Here is a tiny trained network, its code and every weight. The questions are about switching its units off for an input and a class, where a switched-off unit gives its printed mean instead of its output.

import numpy as np


def w(rows, s, z=0):
    codes = np.array(rows[::2]) - 128.0
    scale = np.full(codes.shape[1], s)
    scale[-1] = z or s
    return codes * scale


def f(y):
    return y / 2 * (1 + np.tanh(0.7978845608 * (y + 0.044715 * y**3)))


def log_softmax(a):
    a = a - a.max(-1, keepdims=True)
    return a - np.log(np.exp(a).sum(-1, keepdims=True))


def net(x, mask):
    res = np.array(x, float).reshape(1, 3) / 4 @ E
    y = f(res @ A[0][:, :-1].T + A[0][:, -1])
    res = res + np.where(mask, y, B[0][:, -1]) @ B[0][:, :-1]
    return log_softmax(res[-1] @ U[:, :-1].T + U[:, -1])


A, B = {}, {}
E = w([
[242,105,183,27,57,183,208,236],'x0',
[172,212,250,169,218,255,112,79],'x1',
[114,132,125,110,142,128,152,126],'x2',
],0.0071)
A[0] = w([
[167,64,115,53,48,108,170,211,187],'neuron 0',
[39,56,30,148,127,15,101,86,252],'neuron 1',
[169,68,107,44,46,113,195,223,155],'neuron 2',
[150,48,63,49,60,76,154,182,245],'neuron 3',
[139,64,99,91,56,83,143,197,242],'neuron 4',
[101,249,159,226,226,182,75,21,232],'neuron 5',
[254,192,238,93,137,249,164,162,131],'neuron 6',
],0.0049,0.0029)
B[0] = w([
[92,165,185,160,200,182,61,162,225],'neuron 0',
[12,132,24,71,73,20,124,20,250],'neuron 1',
[99,183,184,183,215,203,58,206,230],'neuron 2',
[39,219,136,188,181,117,58,134,237],'neuron 3',
[52,205,134,174,182,142,69,121,217],'neuron 4',
[72,198,211,156,215,179,59,188,254],'neuron 5',
[190,60,168,22,81,254,179,205,247],'neuron 6',
],0.0056,0.0071)
U = w([
[77,128,25,124,80,2,123,45,193],'0',
[83,209,190,219,218,155,68,158,183],'1',
[251,37,182,29,82,174,189,166,127],'2',
[199,1,73,161,55,92,175,108,1],'3',
[220,24,73,141,39,77,173,100,3],'4',
],0.007,0.0042)

Each question gives the input, the list of numbers given to net, and the class t.
The units are the neurons (one row each of A and B). Each row of codes is followed by its name. A weight is (code - 128) times the scale printed after its matrix; where a second scale follows, it is the last column's (A, B and U).
mask holds one flag per neuron, in row order. A switched-off neuron (its flag False) gives its mean, the last column of its row in B, instead of its output. The means were averaged over made-up inputs and are rounded, as every weight is.
A unit's drop is (log p(t) with every unit on - log p(t) with that unit switched off) / (log p(t) with every unit on - log p(t) with every unit switched off).
The circuit of an input: a set's keep is (log p(t) with only the set's units on - log p(t) with every unit switched off) / (log p(t) with every unit on - log p(t) with every unit switched off). Starting from all 7 units, units are removed one at a time, each time the one whose removal leaves the highest keep (on an exact tie, the one counted first), for as long as the keep stays at least 0.8.
circuit, biggest first: the units of the circuit, biggest drop first
k most important neurons: the k neurons with the biggest drops, biggest first
drop when u is switched off: that unit's drop, to one decimal
input [5,1,-2], class 2: circuit, biggest first	neuron 6
input [6,1,-6], class 2: 2 most important neurons	neuron 6; neuron 5
input [-3,0,-4], class 0: 2 most important neurons	neuron 2; neuron 0
input [4,1,-1], class 2: circuit, biggest first	neuron 5; neuron 6
input [2,-8,0], class 1: 2 most important neurons	neuron 2; neuron 0
input [-5,0,2], class 0: 3 most important neurons	neuron 2; neuron 1; neuron 0
input [2,-8,-6], class 1: 2 most important neurons	neuron 2; neuron 0
input [2,7,2], class 2: drop when neuron 6 is switched off	0.3
input [-1,0,6], class 0: drop when neuron 1 is switched off	-0.1
input [0,-3,6], class 0: drop when neuron 5 is switched off	0.6
input [2,8,8], class 2: drop when neuron 6 is switched off	0.4
